Here is a tiny trained network, its code and every weight. The questions are about switching its units off for an input and a class, where a switched-off unit gives its printed mean instead of its output.

import numpy as np


def w(rows, s, z=0):
    codes = np.array(rows[::2]) - 128.0
    scale = np.full(codes.shape[1], s)
    scale[-1] = z or s
    return codes * scale


def f(y):
    return np.maximum(y, 0)


def log_softmax(a):
    a = a - a.max(-1, keepdims=True)
    return a - np.log(np.exp(a).sum(-1, keepdims=True))


def net(x, mask):
    res = np.array(x, float).reshape(1, 4) / 4 @ E
    y = f(res @ A[0][:, :-1].T + A[0][:, -1])
    res = res + np.where(mask, y, B[0][:, -1]) @ B[0][:, :-1]
    return log_softmax(res[-1] @ U[:, :-1].T + U[:, -1])


A, B = {}, {}
E = w([
[163,21,135,223,144,138],'x0',
[69,133,201,74,129,198],'x1',
[56,91,151,138,77,2],'x2',
[182,157,214,114,197,107],'x3',
],0.0066)
A[0] = w([
[172,136,230,105,154,161,151],'neuron 1',
[24,136,181,94,96,61,143],'neuron 2',
[159,149,83,145,117,154,139],'neuron 3',
[153,108,66,209,124,87,134],'neuron 4',
[101,115,116,146,125,62,148],'neuron 5',
[30,156,168,40,107,11,167],'neuron 6',
[169,101,251,171,169,129,173],'neuron 7',
[135,116,122,177,107,2,126],'neuron 8',
[144,94,55,161,120,110,137],'neuron 9',
[208,124,208,147,174,161,184],'neuron 10',
[85,222,190,11,118,195,171],'neuron 11',
[172,170,30,131,123,179,214],'neuron 12',
[13,28,126,177,89,224,159],'neuron 13',
[125,98,93,198,113,92,254],'neuron 14',
[145,173,81,83,145,164,107],'neuron 15',
[160,136,93,115,144,142,198],'neuron 16',
[176,165,55,89,118,125,244],'neuron 17',
[170,114,241,116,189,148,156],'neuron 18',
[198,89,57,161,117,136,160],'neuron 19',
[183,169,92,105,165,163,231],'neuron 20',
[97,194,126,62,128,168,150],'neuron 21',
[121,97,139,140,126,59,126],'neuron 22',
],0.0087,0.003)
B[0] = w([
[103,142,199,164,125,120,195],'neuron 1',
[81,105,107,96,79,55,195],'neuron 2',
[92,142,108,139,143,123,165],'neuron 3',
[150,113,94,145,192,107,189],'neuron 4',
[172,126,124,134,100,104,170],'neuron 5',
[83,132,116,114,36,44,219],'neuron 6',
[128,109,197,184,127,121,198],'neuron 7',
[216,128,129,157,108,74,195],'neuron 8',
[131,118,102,159,172,142,177],'neuron 9',
[98,134,184,191,136,138,206],'neuron 10',
[99,162,168,5,172,112,254],'neuron 11',
[84,184,85,146,148,155,218],'neuron 12',
[131,58,123,108,73,232,210],'neuron 13',
[165,101,75,169,128,143,203],'neuron 14',
[154,185,134,102,130,158,180],'neuron 15',
[116,161,124,138,132,140,173],'neuron 16',
[117,193,103,153,117,155,204],'neuron 17',
[98,122,204,179,126,124,202],'neuron 18',
[92,115,101,151,190,137,190],'neuron 19',
[122,198,144,138,127,162,213],'neuron 20',
[144,184,146,71,125,149,203],'neuron 21',
[193,129,142,128,114,116,166],'neuron 22',
],0.027,0.008)
U = w([
[71,126,161,16,105,62,154],'0',
[106,224,153,42,203,173,228],'1',
[90,142,254,185,146,131,140],'2',
[108,155,29,184,250,159,113],'3',
[158,104,144,74,198,124,18],'4',
[131,50,88,115,89,239,249],'5',
[225,70,124,154,195,113,14],'6',
[168,109,101,146,54,59,102],'7',
],0.005,0.0013)

Each question gives the input, the list of numbers given to net, and the class t.
The units are the neurons (one row each of A and B). Each row of codes is followed by its name. A weight is (code - 128) times the scale printed after its matrix; where a second scale follows, it is the last column's (A, B and U).
mask holds one flag per neuron, in row order. A switched-off neuron (its flag False) gives its mean, the last column of its row in B, instead of its output. The means were averaged over made-up inputs and are rounded, as every weight is.
A unit's drop is (log p(t) with every unit on - log p(t) with that unit switched off) / (log p(t) with every unit on - log p(t) with every unit switched off).
The circuit of an input: a set's keep is (log p(t) with only the set's units on - log p(t) with every unit switched off) / (log p(t) with every unit on - log p(t) with every unit switched off). Starting from the 12 units with the biggest drops (on a tie, the unit counted first), units are removed one at a time, each time the one whose removal leaves the highest keep (on an exact tie, the one counted first), for as long as the keep stays at least 0.8.
units of the circuit, in order: the units of the circuit, biggest drop first
top k neurons: the k neurons with the biggest drops, biggest first
drop of u: that unit's drop, to one decimal
input [-7,0,1,3], class 0: units of the circuit, in order	(neuron 6)
input [5,0,-7,-1], class 3: units of the circuit, in order	(neuron 19; neuron 11)
input [-5,6,0,-6], class 0: units of the circuit, in order	(neuron 6; neuron 2)
input [-6,-1,7,-4], class 7: top 3 neurons	(neuron 8; neuron 11; neuron 5)
input [8,4,-7,-3], class 5: top 2 neurons	(neuron 13; neuron 11)
input [7,-2,8,-5], class 6: units of the circuit, in order	(neuron 4; neuron 8)
input [-8,8,-1,0], class 0: top 2 neurons	(neuron 6; neuron 2)
input [-1,7,0,-8], class 0: top 3 neurons	(neuron 11; neuron 14; neuron 2)
input [-2,-6,3,-7], class 3: drop of neuron 14	0.1
input [5,-8,8,7], class 6: drop of neuron 4	0.2
input [5,5,-4,-5], class 5: drop of neuron 13	0.3
input [4,8,-2,-7], class 5: drop of neuron 13	0.2
